Here is a tiny trained network, its code and every weight. The questions are about switching its units off for an input and a target symbol, where a switched-off unit gives its printed mean instead of its output.

import numpy as np


def w(rows, s, z=0):
    codes = np.array(rows[::2]) - 128.0
    scale = np.full(codes.shape[1], s)
    scale[-1] = z or s
    return codes * scale


def f(y):
    return np.maximum(y, 0)


def softmax(a):
    e = np.exp(a - a.max(-1, keepdims=True))
    return e / e.sum(-1, keepdims=True)


def log_softmax(a):
    a = a - a.max(-1, keepdims=True)
    return a - np.log(np.exp(a).sum(-1, keepdims=True))


def net(x, mask):
    ids = ['ΓΔΘΠΦεξ'.index(c) for c in x.split()]
    T = len(ids)
    res = E[ids] + P[:T]
    r = res
    for j in range(3):
        rows = slice(4 * j, 4 * j + 4)
        q, k, v = (r @ M[0][rows].T for M in (Q, K, V))
        z = softmax(np.where(np.tri(T) > 0, q @ k.T / 4**0.5, -1e9)) @ v
        o = O[0][rows]
        res = res + np.where(mask[j], z, o[:, -1]) @ o[:, :-1]
    y = f(res @ A[0][:, :-1].T + A[0][:, -1])
    res = res + np.where(mask[3:7], y, B[0][:, -1]) @ B[0][:, :-1]
    return log_softmax(res[-1] @ U[:, :-1].T + U[:, -1])


Q, K, V, O, A, B = {}, {}, {}, {}, {}, {}
E = w([
[202,224,123,179],'Γ',
[220,133,47,153],'Δ',
[56,83,86,194],'Θ',
[100,112,7,140],'Π',
[165,84,148,204],'Φ',
[136,222,232,238],'ε',
[50,173,191,110],'ξ',
],0.015)
P = w([
[108,248,100,139],'0',
[162,154,70,127],'1',
[80,198,114,174],'2',
[150,134,96,102],'3',
[78,184,141,158],'4',
[136,120,108,80],'5',
[71,170,161,153],'6',
[131,99,140,61],'7',
[65,154,180,146],'8',
[117,86,148,49],'9',
[68,146,195,139],'10',
],0.013)
Q[0] = w([
[144,43,102,73],'H1',
[111,81,137,101],'H1',
[179,43,172,136],'H1',
[62,187,110,242],'H1',
[149,95,186,78],'H2',
[185,141,141,84],'H2',
[77,112,148,236],'H2',
[202,124,247,146],'H2',
[98,162,157,64],'H3',
[65,152,152,113],'H3',
[174,56,188,109],'H3',
[74,203,228,203],'H3',
],0.011)
K[0] = w([
[186,148,110,135],'H1',
[121,118,92,77],'H1',
[174,169,117,141],'H1',
[152,83,248,81],'H1',
[150,153,110,173],'H2',
[149,145,118,141],'H2',
[61,114,193,90],'H2',
[204,109,216,159],'H2',
[150,148,105,179],'H3',
[159,155,85,141],'H3',
[69,131,100,150],'H3',
[175,229,181,222],'H3',
],0.014)
V[0] = w([
[112,170,184,106],'H1',
[207,112,186,211],'H1',
[86,105,133,98],'H1',
[120,71,50,111],'H1',
[104,85,115,91],'H2',
[174,134,159,173],'H2',
[127,155,127,91],'H2',
[244,159,135,174],'H2',
[127,175,136,97],'H3',
[165,132,136,116],'H3',
[183,191,135,126],'H3',
[178,187,157,197],'H3',
],0.011)
O[0] = w([
[151,166,190,151,156],'H1',
[88,1,111,184,151],'H1',
[135,166,146,133,89],'H1',
[31,174,89,103,62],'H1',
[155,184,131,146,68],'H2',
[96,16,61,56,150],'H2',
[212,161,157,62,130],'H2',
[79,57,120,62,176],'H2',
[56,121,131,76,154],'H3',
[143,174,109,48,127],'H3',
[61,115,250,40,207],'H3',
[95,77,197,40,250],'H3',
],0.0053,0.011)
A[0] = w([
[121,123,73,193,158],'N1',
[149,177,11,28,168],'N2',
[190,70,91,96,111],'N3',
[62,158,236,119,1],'N4',
],0.011,0.0029)
B[0] = w([
[8,108,125,93,155],'N1',
[124,178,158,159,178],'N2',
[236,186,157,152,172],'N3',
[167,153,66,158,253],'N4',
],0.012,0.014)
U = w([
[125,134,53,41,73],'Γ',
[92,154,250,64,133],'Δ',
[103,142,69,138,99],'Θ',
[91,142,195,134,218],'Π',
[85,98,110,127,253],'Φ',
[129,92,153,182,153],'ε',
[155,166,120,160,46],'ξ',
],0.011,0.003)

Each question gives the input, a string of symbols that net reads in full, and the target symbol t.
The units are the heads (4 rows each of Q, K, V and O) and the neurons (one row each of A and B). Each row of codes is followed by its name. A weight is (code - 128) times the scale printed after its matrix; where a second scale follows, it is the last column's (O, A, B and U).
mask holds one flag per unit, heads first, then neurons. A switched-off unit (its flag False) gives its mean, the last column of its rows in O or B, instead of its output. The means were averaged over made-up inputs and are rounded, as every weight is.
A unit's drop is (log p(t) with every unit on - log p(t) with that unit switched off) / (log p(t) with every unit on - log p(t) with every unit switched off).
The circuit of an input: a set's keep is (log p(t) with only the set's units on - log p(t) with every unit switched off) / (log p(t) with every unit on - log p(t) with every unit switched off). Starting from all 7 units, units are removed one at a time, each time the one whose removal leaves the highest keep (on an exact tie, the one counted first), for as long as the keep stays at least 0.8.
units of the circuit, in order: the units of the circuit, biggest drop first
unit that matters most: the unit with the biggest drop
k most important neurons: the k neurons with the biggest drops, biggest first
which heads matter: for each layer, one digit per head in row order, 1 if its drop is at least 0.15 and else 0, layers parted by /
drop of u: that unit's drop, to one decimal
input ε Δ Π Θ ε Δ, target ξ: unit that matters most : N3
input Γ Δ Δ Δ Θ Π, target Θ: which heads matter : 101
input Γ Δ Γ Θ Γ Γ Δ Θ Δ Δ Θ, target Θ: 2 most important neurons : [N4 N3]
input Π Π Δ Δ Γ ξ Θ, target ξ: units of the circuit, in order : [N4 H2 H1]
input Δ Γ Π Π Γ Δ Π Γ, target Δ: which heads matter : 010
input ξ Γ Θ Δ Δ Δ Φ Φ Γ ξ Θ, target ξ: units of the circuit, in order : [N4 H2]
input Φ Φ Δ Π ε, target ε: units of the circuit, in order : [H1 N4]
input Φ Δ Δ ε ε Φ Δ Γ ε ξ, target Γ: which heads matter : 000
input Π Θ ε Δ Δ Δ Π Φ ε, target ε: units of the circuit, in order : [N4 H1]
input Φ Δ ε ε Θ Γ, target Δ: 2 most important neurons : [N4 N3]
input ξ Γ Π Δ Δ ξ Φ, target ξ: 2 most important neurons : [N4 N1]
input Θ ε Θ Θ Π Θ Θ ε Π ξ ε, target ξ: which heads matter : 100
input Π Γ Γ Γ Δ, target Δ: which heads matter : 001
input Δ Δ ε Π Δ, target ε: which heads matter : 100
input ξ Δ Π, target ξ: unit that matters most : H1
input Θ Θ Φ, target Φ: 3 most important neurons : [N1 N3 N2]
input ε Γ Θ Φ Θ Δ Φ, target Φ: 3 most important neurons : [N4 N3 N2]
input Δ Δ Γ Π ε Π Γ, target ε: 3 most important neurons : [N4 N1 N2]
input Θ Φ Δ, target Φ: 3 most important neurons : [N4 N1 N3]
input Δ Θ Θ Δ Γ Δ ξ ε Φ Θ ξ, target ξ: units of the circuit, in order : [N4]
input Δ Δ Δ Φ ξ Γ ξ, target ξ: units of the circuit, in order : [N4 H2]
input Δ Δ Γ Π Δ Θ Δ Δ ξ Δ, target ξ: drop of N4 : -0.1
